Below is a small trained network, with its code and all its weights. Each question gives an input and a class and asks what happens when units are switched off, that is, made to give their printed mean instead of their output.

import numpy as np


def w(rows, s, z=0):
    codes = np.array(rows[::2]) - 128.0
    scale = np.full(codes.shape[1], s)
    scale[-1] = z or s
    return codes * scale


def f(y):
    return np.maximum(y, 0)


def log_softmax(a):
    a = a - a.max(-1, keepdims=True)
    return a - np.log(np.exp(a).sum(-1, keepdims=True))


def net(x, mask):
    res = np.array(x, float).reshape(1, 7) / 4 @ E
    y = f(res @ A[0][:, :-1].T + A[0][:, -1])
    res = res + np.where(mask, y, B[0][:, -1]) @ B[0][:, :-1]
    return log_softmax(res[-1] @ U[:, :-1].T + U[:, -1])


A, B = {}, {}
E = w([
[24,199,49,81,137,146,105],'x0',
[120,122,130,130,135,129,130],'x1',
[118,117,130,129,151,138,133],'x2',
[130,188,121,238,149,175,81],'x3',
[108,120,135,135,145,127,136],'x4',
[115,126,133,133,142,127,140],'x5',
[88,139,251,111,67,236,142],'x6',
],0.013)
A[0] = w([
[165,124,129,176,137,127,154,203],'n1',
[88,164,121,60,128,137,145,130],'n2',
[177,66,175,108,127,83,170,222],'n3',
[135,127,139,212,113,174,114,72],'n4',
[105,144,210,95,100,197,129,158],'n5',
[163,129,153,206,143,137,116,96],'n6',
[130,121,59,128,167,65,116,195],'n7',
[91,132,84,59,103,152,154,111],'n8',
[127,138,138,124,132,117,120,81],'n9',
[112,133,135,124,149,124,116,103],'n10',
[191,123,66,250,167,92,120,158],'n11',
[71,195,71,201,127,176,85,3],'n12',
[127,166,120,151,133,145,125,77],'n13',
],0.017,0.0052)
B[0] = w([
[127,171,170,134,167,154,87,177],'n1',
[54,141,100,80,135,73,155,176],'n2',
[222,61,159,70,128,218,160,210],'n3',
[158,209,166,213,109,94,125,185],'n4',
[65,188,144,159,58,252,106,220],'n5',
[74,184,111,187,125,110,59,185],'n6',
[168,90,37,110,155,48,186,231],'n7',
[45,102,90,104,129,59,89,179],'n8',
[140,139,82,145,132,145,85,128],'n9',
[138,110,123,113,80,106,112,136],'n10',
[35,107,208,23,187,88,68,251],'n11',
[229,32,184,49,133,246,158,214],'n12',
[172,109,165,132,116,126,146,154],'n13',
],0.016,0.025)
U = w([
[202,83,126,126,153,142,134,212],'0',
[10,155,140,115,110,148,70,242],'1',
[130,116,126,136,55,233,152,93],'2',
[120,193,147,245,106,159,75,3],'3',
[88,115,41,150,109,101,161,65],'4',
],0.013,0.0031)

Each question gives the input, the list of numbers given to net, and the class t.
The units are the neurons (one row each of A and B). Each row of codes is followed by its name. A weight is (code - 128) times the scale printed after its matrix; where a second scale follows, it is the last column's (A, B and U).
mask holds one flag per neuron, in row order. A switched-off neuron (its flag False) gives its mean, the last column of its row in B, instead of its output. The means were averaged over made-up inputs and are rounded, as every weight is.
A unit's drop is (log p(t) with every unit on - log p(t) with that unit switched off) / (log p(t) with every unit on - log p(t) with every unit switched off).
The circuit of an input: a set's keep is (log p(t) with only the set's units on - log p(t) with every unit switched off) / (log p(t) with every unit on - log p(t) with every unit switched off). Starting from the 12 units with the biggest drops (on a tie, the unit counted first), units are removed one at a time, each time the one whose removal leaves the highest keep (on an exact tie, the one counted first), for as long as the keep stays at least 0.8.
units of the circuit, in order: the units of the circuit, biggest drop first
unit that matters most: the unit with the biggest drop
top k neurons: the k neurons with the biggest drops, biggest first
drop when u is switched off: that unit's drop, to one decimal
input [7,5,-5,6,7,8,-3], class 0: units of the circuit, in order => [n12]
input [-8,3,8,1,-1,5,-6], class 1: top 2 neurons => [n11, n12]
input [7,2,-8,7,-5,-7,0], class 0: units of the circuit, in order => [n5, n12]
input [2,-2,6,-8,-2,-7,-1], class 4: top 2 neurons => [n11, n12]
input [-2,6,-8,1,3,-3,8], class 3: units of the circuit, in order => [n12, n11]
input [5,-1,5,1,8,5,8], class 2: top 2 neurons => [n11, n12]
input [0,-2,-1,-6,-1,2,8], class 2: top 2 neurons => [n11, n3]
input [6,-2,-4,0,2,-4,-2], class 4: top 3 neurons => [n3, n8, n2]
input [-7,-1,-8,-4,-7,5,1], class 2: top 2 neurons => [n7, n11]
input [4,0,-5,7,-5,-1,-1], class 0: top 2 neurons => [n12, n5]
input [5,5,3,1,1,7,-7], class 0: top 2 neurons => [n12, n7]
input [3,-1,-5,1,3,-1,3], class 2: top 2 neurons => [n11, n6]
input [6,-6,0,0,1,-1,0], class 4: top 2 neurons => [n11, n3]
input [-8,2,-8,5,8,7,1], class 3: unit that matters most => n4
input [7,1,-1,8,-5,-6,-6], class 0: drop when n12 is switched off => 0.3
input [-8,-3,-1,-3,0,-8,2], class 2: drop when n3 is switched off => 0.2
input [2,-1,0,7,3,6,-3], class 0: drop when n3 is switched off => 0.0
